[140 119 157 108 133]: 140
[123 107 120 112 149 129]: 123
[106 144 120 119]: 106
[136 131 101 146 111 117 135]: 136
[137 146 123 132 151]: 137
[157 127 122 138 128]: 157
[155 141 132 133 120 129]: 155
[127 154 111 141 139 138 129]: 127
---
[[123 134 119 131 126 140 139]
 [142 120 131 121 142 107 127]
 [124 123 119 129 107 156 147]] --> 140

[157 124 142 144] --> 142

[101 109 116 105 151] --> 105

[133 120 156 111 133 125] --> 133

[138 101 121 133] --> 121

[118 112 107 128 149] --> 128

[[114 126 106 150 133 120]
 [139 126 144 108 122 118]
 [147 126 107 111 115 135]] --> 133

[135 156 120 143] --> 120

[130 147 148 105 145 109 108] --> 109
---
[[135 103 126 131 140 132 152]
 [135 135 114 127 128 127 124]] --> 128

[[120 112 132 126 130 134]
 [101 122 140 100 141 149]] --> 100

[[108 130 114 114 125 135 115]
 [111 124 130 133 102 131 124]] --> 102

[[134 151 106 141 117 143]
 [155 132 108 112 154 143]] --> 112

[[ 98 136 125 128 135 152]
 [102 115 135 124 127 134]] --> 124

[[115 127 120 136]
 [106 148 114 151]] --> 148

[[131 123 130 130]
 [156 126 126 137]] --> 126
---
[[121 132 138 140 121 134 129]
 [121 140 114 125 132 155 132]] ==> 121

[148 151 104 144 131 147 103] ==> 131

[[130 130 129 129 118 129 119]
 [129 140 121 121 152 124 138]
 [121 125 100 131 135 122 108]] ==> 118

[[129 143 116 132 134 130 127]
 [128 150 109 136 137 129 126]] ==> 134

[[136 135 134 122 119 131 129]
 [140 116 126 112 126 131 129]
 [139 127 115 125 101 118 124]] ==> 119

[128 112 155 143 117 147 142] ==> 117
---
[139 103 121 126 133 129 122]
129

[120 126 128 119 143 149]
128

[[103 141 115 153 116 148]
 [110 150 109 147  99 142]]
148

[[ 98 118 132 114]
 [ 98 134 128 141]
 [ 98 133 117 136]]
134

[106 142 120 133]
120

[127 150 148 129 127 128]
129

[[139 130 153 131]
 [135 131 140 131]
 [134 135 136 131]]
139
---
[108 117  99 114] Out: 117

[[129 116 131 145 132 127]
 [125 128 129 154 138 137]
 [125 124 129 153 137 137]] Out: 116

[124 121 150 153] Out: 121

[143 125 136 102] Out: 125

[127 131 134 137 136 124 153] Out: 131

[147 126 122 132 102 127 124] Out: 126

[[149 128 133 133 139 147 140]
 [130 130 130 133 139 140 130]
 [128 128 133 137 139 130 133]] Out: 128

[131 134 131 102 148] Out: 134

[[132 129 126 128]
 [135 118  99 131]
 [137 122 101 134]] Out: 129

[[135 142 136 135 140 102 110]
 [132 120 143 140 102 144 137]] Out: 142
---
[[120 134 106 138 129 114 121 117 134 117 133]
 [126 122 141 126 131 119 123 133 102 135 137]
 [130 130 105 121 133 120 128 139 140 125 122]
 [125 137 110 137 131 114 119 117 144 120 133]
 [137 132 114 121 127 131 133 131 149 124 116]
 [134 131 109 121 131 126 130 136 147 124 119]
 [138 130 151 131 125 135 128 118 119 138 134]
 [131 125 147 128 128 124 125 127 105 138 137]
 [147 137 112 121 122 111 123 119 120 123 118]
 [135 127 150 129 127 130 126 122 111 139 136]
 [132 139 115 134 133 116 121 116 152 126 134]
 [147 135 119 119 123 104 123 118 128 121 114]] => 130

[[143 126 115 146 113 142 121 141 110 115]
 [131 133 125 126 129 128 127 129 129 126]
 [129 131 125 135 118 137 122 135 124 119]
 [127 135 128 126 123 133 126 133 130 121]
 [138 135 125 131 122 132 125 133 125 119]
 [146 123 112 156 105 148 114 150 104 112]
 [134 131 120 132 126 131 123 131 123 124]
 [137 133 121 133 122 134 126 134 124 118]
 [125 130 122 144 107 147 116 141 119 112]] => 129

[[128 128 128 128 129 132 138 146 151 150 143 135 131 128 128]
 [128 131 135 142 149 152 147 139 133 129 128 128 128 128 128]
 [128 128 128 128 128 129 128 129 130 134 141 149 152 148 139]
 [127 128 128 128 128 128 128 129 132 138 146 151 150 144 136]
 [137 145 151 150 144 136 131 129 128 128 128 128 128 129 128]] => 128

[[117 129 122 119 123 122 123 121 128 151 122 118 132]
 [135 116 124 130 123 122 135 124 132 108 122 139 123]
 [117 126 121 115 123 122 117 119 146 140 120 109 131]
 [112 134 128 138 127 129 140 131 105 137 131 151 138]
 [144 118 122 110 124 122 117 118 143 139 120 106 134]] => 117

[[130 130 127 131 138 128 129 125 125 128 126 137]
 [130 130 127 118 139 128 137 124 125 130 126 137]
 [130 130 127 120 119 128 127 127 125 128 126 137]
 [130 130 127 123 138 128 125 107 125 128 126 133]
 [130 130 127 138 138 128 129 112 125 126 126 137]
 [132 133 126 131 117 128 129 125 125 128 126 139]
 [127 130 127 131 138 128 129 125 125 128 126 137]
 [130 130 127 131 138 128 129 125 125 128 126 133]
 [130 130 127 131 138 128 129 125 125 128 126 137]] => 130

[[136 132 126 121 119 120 123 126 126 123 118 114]
 [139 141 142 142 142 141 141 141 140 139 138 137]
 [126 130 134 137 136 132 125 119 117 118 123 128]
 [153 150 143 137 134 134 137 139 139 134 128 123]
 [131 128 124 121 119 120 122 124 124 123 119 116]
 [136 132 125 121 118 119 122 124 125 123 119 116]] => 126

[[128 126 132 123 135 119 136 122 125 129]
 [132 124 131 131 132 127 130 126 129 129]
 [120 122 127 126 131 132 123 125 125 128]
 [131 124 122 132 132 124 133 129 125 130]
 [121 122 140 118 131 136 122 147 141 151]
 [132 126 130 130 126 135 133 125 132 129]
 [124 127 118 135 127 125 129 124 127 118]
 [128 130 126 131 134 124 134 131 128 125]
 [134 130 133 132 125 132 125 135 131 134]
 [129 127 121 131 127 127 129 125 131 123]
 [127 124 138 131 133 122 128 135 122 126]
 [133 132 131 128 131 125 124 132 131 128]] => 120

[[126 129 127 126 124 129 125 122 126 123 123 124 125]
 [129 126 128 128 129 130 131 129 129 129 130 127 130]
 [126 129 129 131 122 134 132 128 126 136 131 127 133]
 [128 132 133 128 130 133 124 132 131 130 127 127 130]
 [127 124 125 128 116 137 127 121 127 126 123 119 125]
 [133 120 126 131 129 131 133 134 132 136 131 129 136]
 [125 128 136 122 133 121 124 128 121 127 118 134 114]
 [145 124 125 117 135 126 124 107 132 119 117 135 135]
 [127 129 129 130 123 129 130 127 128 137 131 126 123]
 [123 128 124 130 116 126 120 131 134 122 125 121 118]] => 126
